Here is a tiny trained network, its code and every weight. The questions are about switching its units off for an input and a class, where a switched-off unit gives its printed mean instead of its output.

import numpy as np


def w(rows, s, z=0):
    codes = np.array(rows[::2]) - 128.0
    scale = np.full(codes.shape[1], s)
    scale[-1] = z or s
    return codes * scale


def f(y):
    return np.maximum(y, 0)


def log_softmax(a):
    a = a - a.max(-1, keepdims=True)
    return a - np.log(np.exp(a).sum(-1, keepdims=True))


def net(x, mask):
    res = np.array(x, float).reshape(1, 4) / 4 @ E
    y = f(res @ A[0][:, :-1].T + A[0][:, -1])
    res = res + np.where(mask, y, B[0][:, -1]) @ B[0][:, :-1]
    return log_softmax(res[-1] @ U[:, :-1].T + U[:, -1])


A, B = {}, {}
E = w([
[144,104,73,244],'x0',
[95,219,87,96],'x1',
[4,90,120,112],'x2',
[204,88,60,38],'x3',
],0.011)
A[0] = w([
[143,133,84,135,46],'neuron 0',
[67,64,153,46,169],'neuron 1',
[79,42,200,159,167],'neuron 2',
[127,87,130,150,23],'neuron 3',
[178,112,121,86,107],'neuron 4',
[129,42,124,148,140],'neuron 5',
[139,167,146,188,122],'neuron 6',
[87,149,158,50,253],'neuron 7',
[80,152,69,40,174],'neuron 8',
[147,74,77,176,107],'neuron 9',
[98,101,176,18,174],'neuron 10',
[128,112,113,146,123],'neuron 11',
[57,170,94,149,20],'neuron 12',
[126,156,128,199,102],'neuron 13',
[127,106,162,14,110],'neuron 14',
[96,106,59,198,117],'neuron 15',
[251,117,74,48,146],'neuron 16',
[157,16,65,104,119],'neuron 17',
[86,48,151,164,120],'neuron 18',
[148,73,79,128,125],'neuron 19',
[125,97,155,170,44],'neuron 20',
[147,68,96,122,101],'neuron 21',
],0.017,0.0064)
B[0] = w([
[122,115,141,105,143],'neuron 0',
[149,183,60,163,209],'neuron 1',
[141,55,97,121,206],'neuron 2',
[130,100,116,109,140],'neuron 3',
[173,124,111,115,175],'neuron 4',
[109,79,92,145,175],'neuron 5',
[157,131,164,187,186],'neuron 6',
[150,111,104,164,220],'neuron 7',
[137,123,26,29,215],'neuron 8',
[67,133,136,145,180],'neuron 9',
[154,231,86,180,220],'neuron 10',
[100,136,123,124,145],'neuron 11',
[185,116,116,93,178],'neuron 12',
[141,125,171,204,186],'neuron 13',
[155,234,157,171,208],'neuron 14',
[43,146,152,123,197],'neuron 15',
[227,70,161,67,251],'neuron 16',
[91,123,250,177,197],'neuron 17',
[99,93,108,131,185],'neuron 18',
[108,110,213,116,168],'neuron 19',
[186,105,110,128,154],'neuron 20',
[126,119,161,142,161],'neuron 21',
],0.013,0.018)
U = w([
[84,208,198,66,12],'0',
[74,232,131,236,221],'1',
[255,152,103,99,133],'2',
[76,230,211,57,3],'3',
[95,68,12,74,81],'4',
[104,49,222,183,186],'5',
[2,104,169,2,135],'6',
],0.0093,0.0072)

Each question gives the input, the list of numbers given to net, and the class t.
The units are the neurons (one row each of A and B). Each row of codes is followed by its name. A weight is (code - 128) times the scale printed after its matrix; where a second scale follows, it is the last column's (A, B and U).
mask holds one flag per neuron, in row order. A switched-off neuron (its flag False) gives its mean, the last column of its row in B, instead of its output. The means were averaged over made-up inputs and are rounded, as every weight is.
A unit's drop is (log p(t) with every unit on - log p(t) with that unit switched off) / (log p(t) with every unit on - log p(t) with every unit switched off).
The circuit of an input: a set's keep is (log p(t) with only the set's units on - log p(t) with every unit switched off) / (log p(t) with every unit on - log p(t) with every unit switched off). Starting from the 12 units with the biggest drops (on a tie, the unit counted first), units are removed one at a time, each time the one whose removal leaves the highest keep (on an exact tie, the one counted first), for as long as the keep stays at least 0.8.
circuit, biggest first: the units of the circuit, biggest drop first
unit that matters most: the unit with the biggest drop
top k neurons: the k neurons with the biggest drops, biggest first
drop when u is switched off: that unit's drop, to one decimal
input [-8,-7,-1,-6], class 1: top 3 neurons : (neuron 16; neuron 8; neuron 10)
input [7,0,3,-2], class 5: unit that matters most : neuron 10
input [3,2,5,-1], class 4: circuit, biggest first : (neuron 17; neuron 14)
input [-2,1,-7,-7], class 1: top 4 neurons : (neuron 16; neuron 2; neuron 17; neuron 19)
input [7,0,3,5], class 5: top 2 neurons : (neuron 17; neuron 8)
input [-1,-4,6,1], class 1: top 2 neurons : (neuron 16; neuron 10)
input [-4,-1,5,-2], class 1: top 3 neurons : (neuron 16; neuron 10; neuron 14)
input [-3,-1,3,0], class 1: top 3 neurons : (neuron 16; neuron 10; neuron 12)
input [-3,7,6,-5], class 4: top 2 neurons : (neuron 8; neuron 16)
input [1,-4,8,1], class 4: top 2 neurons : (neuron 2; neuron 1)
input [-7,8,7,-6], class 2: top 2 neurons : (neuron 8; neuron 12)
input [-8,6,4,-8], class 2: top 2 neurons : (neuron 12; neuron 8)
input [2,-7,0,2], class 5: drop when neuron 6 is switched off : 0.0
input [1,2,6,-6], class 4: unit that matters most : neuron 17
input [5,8,-5,-2], class 1: drop when neuron 16 is switched off : 0.8
input [-2,-4,6,-2], class 4: drop when neuron 2 is switched off : 0.8
